Each row of numbers belongs to one of the objects below and depends on some of the facts about them. Some rows are named. Which object is each other row?

How the objects are related:
{plavel,vegede,goken} θ maflo
{mulom,skeples,tutim,mibutur} θ plese
{nobebu,foplon,supla,skupli,denom} θ zodar
{nirim,klune,zutor,trifim} θ fligriges
{rudur,mibuk,greklo,ziflum,braplem} θ muskek
{skubu,zigin,sebak} θ trekem
{galik,tevos,lites,sogafor} θ keso
{pafo,skuvuk,deler,siklur,puzitan} θ vaze
{trekem,duflo,keklokam,trokem,skiske,doskotre} θ daplok
{plimo,bruska,fastil,gaten,vaze,tragi} θ grebrir
{stuturu} θ naflol
{dirolas,trustus} θ bruska
{bebok,tiplin,puros,trorul} θ tutim
{grofludrun} θ tramebral
{feto,loskal,stepas,plistun,vone} θ flebin
{zibil,greplum,tedon,ribul} θ bolak
{pluman,braklu,peklakol,flebin,sigra} θ tivu
{rugok,lebis,roso,tifestik,stadus} θ doskotre
{vivon,muskek,sinosti,braka,vidrur} θ drumel
{toplabram,ligik,sefis} θ kluragrol
{nofol,brasketrim,grame,granetru} θ plimo
{bofarin,vubom,fozon,segro} θ vetas
{kluskista,trakal,traplir} θ supla
{gradrir,katen} θ trifim
{plavul,tramebral,kluragrol,stagi,gripom,naflol} θ fefoflek
{flalurem,mimir} θ nirim
{pluris,muska,skebri,lustofel} θ stagi
{nusku,kaplatas,famer,zedros,tratru} θ mulom
{rilin,mipoka,genuk} θ foplon
{ketra,digra,brover,tistis,fedil} θ fozon
{skedrar,grasolu} θ gripom
{maflo} θ fabro
{fozufa} θ denom
{bruzak} θ skupli
{faflar} θ klune
{poski,trogir} θ segro
{gretrek} θ sinosti
{stebrin} θ zibes
{brilem} θ skegek
tivu π stuturu
plavel π mipoka
vegede π mipoka,grofludrun
mulom π mipoka,siklur,plimo
nobebu π bruzak
nirim π mipoka
mibuk π plimo
pafo π fefoflek,klune
trekem π trorul
plimo π mipoka,stuturu
dirolas π stuturu
fastil π duflo,denom,flebin
grofludrun π mipoka,siklur
feto π vubom,bruzak
zibil π mipoka,vaze
pluman π trokem,pluris
foplon π kaplatas,gradrir
loskal π skebri,sefis
rugok π stuturu
tevos π mipoka
toplabram π flebin
nofol π mipoka
fligriges π stuturu,fedil,stadus
kluskista π stadus
ligik π plistun
plavul π flebin
keklokam π grame,flalurem
brasketrim π loskal,maflo
flalurem π faflar
roso π faflar,plimo
trakal π mipoka,skedrar,denom
zigin π traplir
zibes π mipoka,faflar,lites
tiplin π faflar,trustus
nusku π fozon,mipoka
greklo π stuturu
stepas π mipoka
trokem π mipoka
muskek π roso
ziflum π mipoka,plimo
plese π lites,naflol
vubom π segro,plimo
sefis π mipoka
mimir π skupli
tifestik π skebri
ketra π mipoka
supla π mipoka,stuturu
fefoflek π plimo
skedrar π trorul,tistis
sinosti π mipoka
puros π plimo
lites π mipoka,grame,plimo
digra π ketra
katen π fozon,grasolu
tragi π trokem,vaze
drumel π mipoka,nobebu
trorul π mipoka,faflar
sogafor π mipoka,duflo
fozon π pafo
grasolu π tutim
vone π mipoka,supla
skuvuk π mipoka
braka π fefoflek
vetas π mipoka
tedon π mipoka
zutor π fozufa,klune
zedros π stuturu,fedil
sebak π tramebral,mipoka
tutim π faflar,stuturu,ketra
kluragrol π mipoka
bruzak π mipoka
zodar π segro,gretrek,brasketrim
faflar π mipoka,plimo
tratru π trustus
trifim π bruzak,plimo
braklu π kluragrol,skupli
mibutur π supla
poski π fastil,stadus
ribul π tifestik
lustofel π skebri,mipoka,zibes
peklakol π gradrir,plimo
trogir π mipoka
gretrek π faflar,roso
stebrin π sogafor
doskotre π muskek,stadus
gripom π mipoka
traplir π sefis
braplem π supla
granetru π grame,klune
brilem π zigin
naflol π stuturu,trokem
[tivu,mibuk,klune,skeples,dirolas,foplon,toplabram,fligriges,bofarin,lebis,plavul,keklokam,goken,brasketrim,roso,trakal,pluris,muska,rilin,mipoka,stadus,brover,vone,braka,greplum,vetas,tistis,famer,tedon,zedros,tutim,kluragrol,bruzak,zodar,braklu,puzitan,keso,gretrek,genuk,sigra,skegek] β 213
[plavel,vegede,mulom,nobebu,nirim,rudur,skubu,galik,daplok,pafo,trekem,duflo,plimo,stuturu,bebok,bruska,fastil,grofludrun,feto,zibil,fabro,pluman,loskal,gaten,rugok,vivon,tevos,nofol,kluskista,gradrir,ligik,vaze,trustus,flalurem,zigin,zibes,tiplin,nusku,greklo,stepas,trokem,muskek,ziflum,plese,vubom,tramebral,sefis,mimir,tifestik,ketra,supla,fefoflek,skedrar,sinosti,puros,lites,grebrir,digra,katen,tragi,drumel,maflo,trorul,kaplatas,sogafor,fozon,plistun,skupli,grasolu,skuvuk,fozufa,vidrur,segro,deler,zutor,sebak,fedil,bolak,faflar,tratru,skebri,denom,trifim,siklur,mibutur,poski,ribul,lustofel,peklakol,trogir,skiske,stagi,stebrin,grame,doskotre,gripom,traplir,braplem,flebin,granetru,brilem,naflol] β 541
Φ a <- plavel,skubu,bebok,kluskista,ligik,nusku,vubom,mipoka,plistun,vidrur,fedil,siklur,braklu,mibutur,brilem
Φ e <- vegede,rudur,skeples,rilin,lites,braka,tedon,gretrek
Φ b <- nobebu,fastil,grofludrun,vivon,nofol,goken,flalurem,pluris,tiplin,stadus,katen,deler,trogir
Φ g <- mibuk,dirolas,lebis,stepas,trorul,greplum,grame
Φ i <- galik,brasketrim,grasolu,fozufa,zedros,ribul
Φ c <- pafo,pluman,bofarin,keklokam,mimir,tifestik,brover,sogafor,traplir
Φ h <- duflo,gaten,rugok,trakal,greklo,digra,skuvuk,zutor,genuk,granetru,sigra
Φ j <- stuturu,gradrir,muska,trokem,tratru
Φ f <- feto,roso,ziflum,tragi,puzitan,peklakol
Φ d <- trustus,vone,famer,sebak,faflar,lustofel,skiske,braplem
{tivu,galik,plimo,dirolas,vivon,tevos,fligriges,ligik,muska,vubom,supla,grebrir,skuvuk,vidrur,zodar,skebri,siklur,poski,lustofel,trogir,keso,traplir} γ n
{plavel,vegede,klune,duflo,bruska,fabro,rugok,toplabram,nofol,brasketrim,flalurem,rilin,tramebral,mimir,ketra,skedrar,katen,kaplatas,famer,zedros,tutim,tratru,skiske,grame,genuk,granetru,sigra} γ l
{mulom,skubu,skeples,bebok,grofludrun,foplon,vaze,keklokam,goken,muskek,mipoka,drumel,fozon,grasolu,segro,deler,zutor,faflar,denom,puzitan,gretrek,flebin,naflol} γ o
{nobebu,daplok,pafo,loskal,bofarin,stepas,sefis,fefoflek,digra,plistun,skupli,vone,fozufa,braka,tistis,fedil,bruzak,gripom} γ m
{nirim,trekem,fastil,feto,pluman,gaten,lebis,gradrir,plavul,trustus,pluris,zibes,tiplin,nusku,plese,stadus,sinosti,puros,tragi,trorul,bolak,braklu,peklakol,stagi,doskotre} γ p
{rudur,mibuk,stuturu,zibil,kluskista,roso,trakal,zigin,greklo,trokem,ziflum,tifestik,lites,maflo,brover,sogafor,greplum,vetas,tedon,sebak,kluragrol,trifim,mibutur,ribul,stebrin,braplem,brilem,skegek} γ k

Some objects and their rows:
[ 8  8 -2  6 -3  5 -5  5  4  7 12 -9  5 -3 10 -3  8 -7 -2  5 -2  2 10 -5
 -6 -5 -2 18  2 -9 -2 -1 19 -6 -1  6  8  1  0 -2  5 -4 -3 10 13 27 -1 16]: lustofel
[ -3  -2  -4   9  -3  -2  -5   5  -4   3   0  -8  -4  -2  -3  -3   7   0
  -1   6  -1   2   2   8   6  -3  -2  10   2 -10  -2  -2   8   2  -4  -2
  -7  -7  -1  -3  10  -5   8  12  10  -2  -2   1]: skebri
[ 7 -3  1 11 -2 -3 10  3  3 -1 -1 -4  9  3  4 -3  2 -5  2 -6  0 -1  6 -7
 -5 -2  4 -7 -4  9  0 -2 -3  6  6  4 -6 18  2  3 -4 -1 -1 -9 -8  7  1  0]: plavel
[-1  2 -3 -2 -4  4 -7  5 -3  0 -2 -4  1 -2 -8 -3  2 -2 -3 10 -1 -3 -3 -1
  0 -2 -2  6 -4 -7 -1 -4  3 -6  2 -2  4 -7 -2 -5  4  1  3  5  5 -5 -3 -4]: tevos
[ -4  -2  -5  -4  16 -11   6  -2   0  -2  -1  -1  -1  -1  -2   3   6  16
  -2  -7  -1  -2  11  12  -5  -1   0  -7  17   9   4  -2  -4   2  -4   3
  -6   0  -4  -6   5  -3   3 -11  -8  -9   9  -2]: gradrir
[ 3  2 -3  6 24 -8 13 -3  1 -3 -2 11 16  7  8 -4 -3  6 -1 -4  0 -1 -2 -8
 -3 18  5 -4 -7 17  6 -2 -7 -6 13  3 -5  9  1 18  1  7 13 -7 -8  0 -4 -8]: nofol
[ -1   4  -3  -1  -2  11  -7   4  -3   2   0  -5  -2   3  -6   1  -2  -1
  -1   9   1  -1  -4  -4   6  -2  -3   5  -4 -10   0  -1   6   2  -2  -3
   1  -9  -4  -5   2  -2   0   3   2  -3  -4  -4]: supla
[ 1  0  7 -1 -2  0  9 -4 -3  1  3  2 -1 -3  3 -1 -1 -8 -2 -5  0 -2 -4  7
  0 -2 -2 -7 -4 -2 -1  2 -5 11 -1 -1 -6  2  2  2  0 -3 -6  1 -4  5  9  6]: kluskista
[ 4 11 -3  0 -1  1  2 -3  3 -2  8  1 11 -2 12 -3  1 -6 -4 -4  0 -2  9 -8
 -5 -4 -3  3 -3 -2  4 10 -2  1 -4  6  4 10  0  7 -5 -3 -4 -4 -3 20  6 15]: braplem
[ 1 -3 -3  9  3 -8 10  2  1  0 -1 -5  1  4  5 -5  1 -1  5 -6  1 -1  4 -2
 -4 -3  6 -6 -1  6  0 -2 -4  8  3  0 -7  8  4 -3 -1 -3  5 -8 -9 -4 -4 -3]: ketra
[ -1  -2  -2  -3  -5   5  -8  10   3   2   2  -5  -3  -2  -8  -4  15   1
  -4   2  -2  -2  -2  -5  -4  -5  -5   4   1  -4  -1  -2  13  -7  -5  -1
  23 -10  -8  -5   9  -3  -3   2  25  -7  -1  -5]: keklokam
[ 4 -3 10  5 -5 13 -7  9 -2  3  4 -9 -1 -4 -9 -1 17 -7 -2 21  0 -3 -3  9
  6 -6 -5 -6 -3 -9 -2 -4 11  6 -4 -3 -1 -9 -8 -6 12 -3 -3 15 30 -6  9  1]: grasolu
[ -1  -2   0  -1   7  -8   4   5   1  -2  -2  -4   5  -2   2  -2   7   5
   0  -7  -1  -2  13  -5  -6  -3  -2  -5   5  14  -1  -2   2   1   1  13
  -8   2  -6  -5  -4  -4  -1 -11  -5  -6  12  -3]: mimir
[-3 16 -8 -4 -3 13 -5  6 -3 -1 -1 10 15 14 -9  4  5  7 -4  1 -3 -2 -4 -7
 -5 -5  0  5 -5  9  7 -2 -5 -7 -4  2 18 -6  4 -4 -6 14 -6 12 -2 -7 -2 -6]: skuvuk
[ 9 -4 -2  0  3 -4  8 -5 11  1  0  9 -3 -2 33 -2  1 -5 -2 -8 -2  4 19 -9
 -6 -5  0 -1  5  5 -1  5 -1 -2 -3  7 -7  3  0 17 -6 -2 -5 -7 -7 21  0  3]: famer
[  4  -5   6   0  -1  -7   9  -5   3  -1  -2   4  -6  -1  16  -2  -3  -5
   7  -5  -1   5   3  -6  -3  -4   9  -6  -4   6  -2  -2  -4   0   3  -2
  -7   2   4  11  -6   4   0  -4 -10   7  -3  -7]: rilin
[  2  -2   5  -3  -6   7  -7  -3   4   4   0   6  -3  -3  -7   3  -3  -7
  -1   2   0  -2  -4  -7   3   2  -3   0   1   1  -1  -3   7  -2   2   0
  10 -10  -7   0  -2   2   1   3   0  -4  -3  -6]: fligriges

Which object is each row?
No name comes twice in this set of rows, the named rows included.
[ 9  2 -5  0 10  1 11 -2  1 -2  3  5  3  4 27 -2  0 -7 -1 -5  0  4 15 -7
 -6 -5  1  4 -1 -1 -2  6 -2  6 -4  8 -7 12  5 10 -4 -3 -4 -5 -7 16  3  9] -> skiske

Now the same objects, written a new way:
Some rows with their names:
[ -3 -18  15  -2   4  13  -6   1  18  -5   0   2  -2  -2  -7]: zibil
[-14 -22  22   3  -8  20  18  12  -2   8  14  -5   4  -1 -10]: ziflum
[  5 -13  -1   1   5   6 -15  -4  36 -11   2   4  -3  -3  -6]: braplem
[ -1 -13  25  -4  -4  12   5   6  27   2  -9  -2  10   8   0]: trokem
[  0 -11  28  -3  -8  11   9  -2  30   6  -4  -2  21  -1   7]: stuturu
[-14  -9  20  -2  -5  21   1  -1   4   3   9   4  -9   5   7]: nofol
[ -3  -4  -4   0 -14  14   7  -8  18  -8   2   9   6  -6   2]: klune
[  1  -3  -1   1  -6  17  -4 -17   6  -4   6   8   6   5   1]: bruska
[  5 -14  -8   3  -2  -2  -2  -8  -4  -2  -4  -1   8   3  -3]: daplok
[ -3 -11  -1   0   5  -4  -1   3  -9  -4   5  -2  -5  -3  -4]: digra
[  4  19  -9  -3  15 -12 -15 -12  15  -1  14   0 -11  -3  -3]: pafo
[ -2 -16   7  -4   8  -5  -5  -1  -1  -1  -5  -1   4  -4   4]: sefis
[ 11 -13 -13   1  36 -29 -23 -14 -12  -2 -20 -10   0  -7  -4]: lustofel
[  6   5   0   3  17 -22  10   0 -35  17 -11 -21   8   6   0]: vubom
[  6  -2 -11  -2 -10   3  -2   0 -13  -3   1   9   1   5  10]: flebin
[  2  18  12   0 -18   4   5  18 -17   8   2   3   1  12   8]: skubu
[  7  16 -12  -2  11 -17 -15  12   4  -3   6   1  -9  -2  -4]: pluman

Name these rows:
No name comes twice in this set of rows, the named rows included.
[ -6  19   0 -11 -20   2  18  17   6   6   2   4  -8   2  16] -> mipoka
[  1  14  16   0  -3  -5   7  16 -18  10  -2  -4  -4   8   3] -> nusku
[  4  21 -17  -4   4 -12 -11  -3  15  -6   5   0  -3  -8 -10] -> bofarin
[  6   5   8   0  -5   1   5  -3  -2   1 -12  -3   7   8  13] -> gradrir
[  0  -9  -4   3  15 -18   8 -10 -37  11 -10 -21   8   4  -4] -> vivon
[ -4  -8  -2   0  -7  16   2 -11  21  -5  -2   2   7  -4 -10] -> skegek
[  2 -14 -12  -3  23 -27  -4 -20 -27   2 -15 -17   8  -7   2] -> skebri
[ -5 -17  14  -2  -3   9  -6   4  10  -5   0  10   2  -5   4] -> skedrar
[ -7  16  11   0  -6   0   8  10 -11   9  -7  -3  -4   5   1] -> braklu
[  9  13 -17  -2  19 -33  -3  -7 -20   9  -1 -16   1  -3  -9] -> galik
[-21  12   6   3 -22  17  12  -8 -25   3  10   4 -12  -1  10] -> puzitan
[  5  14  -3  -8   0  -2 -16  11  17  -6  14   8  -7   1  -6] -> mimir
[ 10 -17 -25   4  22 -23   4 -11 -18   6 -13 -13   6   0   2] -> supla
[ -7 -13   9   4  -4   9   5   4  12  -3  14  -1   2  -7  -9] -> greklo

Now the same objects, written a new way:
Some objects and their rows:
[  4  18  -3  -6   4  -6 -18  36  -1  -2  -2   1 -10 -19 -18]: toplabram
[  5 -22   2   5  -5   8  20  -3   1   2   3   1  -4 -19 -11]: foplon
[ -9   2   0   5 -12  -2 -20 -12   0   1   3   0  -9  -4   4]: tedon
[-10  -1  -4   6 -20   0   1 -13   0   4   4  -1  -5   5   7]: braka
[-4  5 -1 -9  2  0  9 -6 -1  7 -1  1 -8 -5 -7]: puzitan
[ 7 -3 -4  1 -4 -5 -5 -8  4  5 -1  6  0  9 21]: braklu
[ 13  -1  -3 -14  -1  -2  10  -9   2   4   0   6   0   6   7]: mipoka
[14 -5 -2 -8  5  0  9  0  1  3 -2  4  0 18  4]: bebok
[  2  10  -3   0 -14   7  10 -31   3   0   2  -8   5  19  16]: fozufa
[-10  -8   1   0 -12  -4   4 -22  -5   1   6   6   5  19   7]: nobebu
[ -1 -12   0  -8   5 -10   9   0  -5   2   1   6   6   7  -7]: grofludrun
[  1   2  -1  11   0  -2 -19  -6  -2  -2   4   3   1   5   7]: greklo
[ -3   7   0   7  -3   2 -12 -16   2  -3   3  -2   1   5   6]: trokem
[16 -2  0 -9  9  0 -4  5  1  2 -4  4 -1 14  4]: vidrur
[-4  3 -1 11 -2 -1 -1 -1 -1  0  3 -3 -2 10  0]: puros
[  6   1  -3  -6 -17   1   8 -24   0   0   2   4   8  26  19]: fedil
[ -7   8  -1  12  -8   3 -17  -5  -1  -2   1  -7  -5   5   3]: braplem

Rows to name:
No name comes twice in this set of rows, the named rows included.
[-4 -3  1 -8  9 -4  8 -4 -6  4 -1  6  3  9 -8] -> deler
[ 15   4   1 -13  13   1   0 -12   0   2  -5   5   2  13   2] -> siklur
[17 -7 -2 -5  4 -4 -7 12 -2  2 -5  4  1 10  0] -> ligik
[ 15   6  -2  -3   4   2 -21  16   7   2  -4  -3 -17 -10  -6] -> zedros
[ -2  20  -6   3 -18  -4  -3  10  -5   0   3   1  -5  -3  -3] -> plavul
[  9   6   3   1  22  -3 -18  11   0   0  -4   3  -3  -9 -11] -> granetru

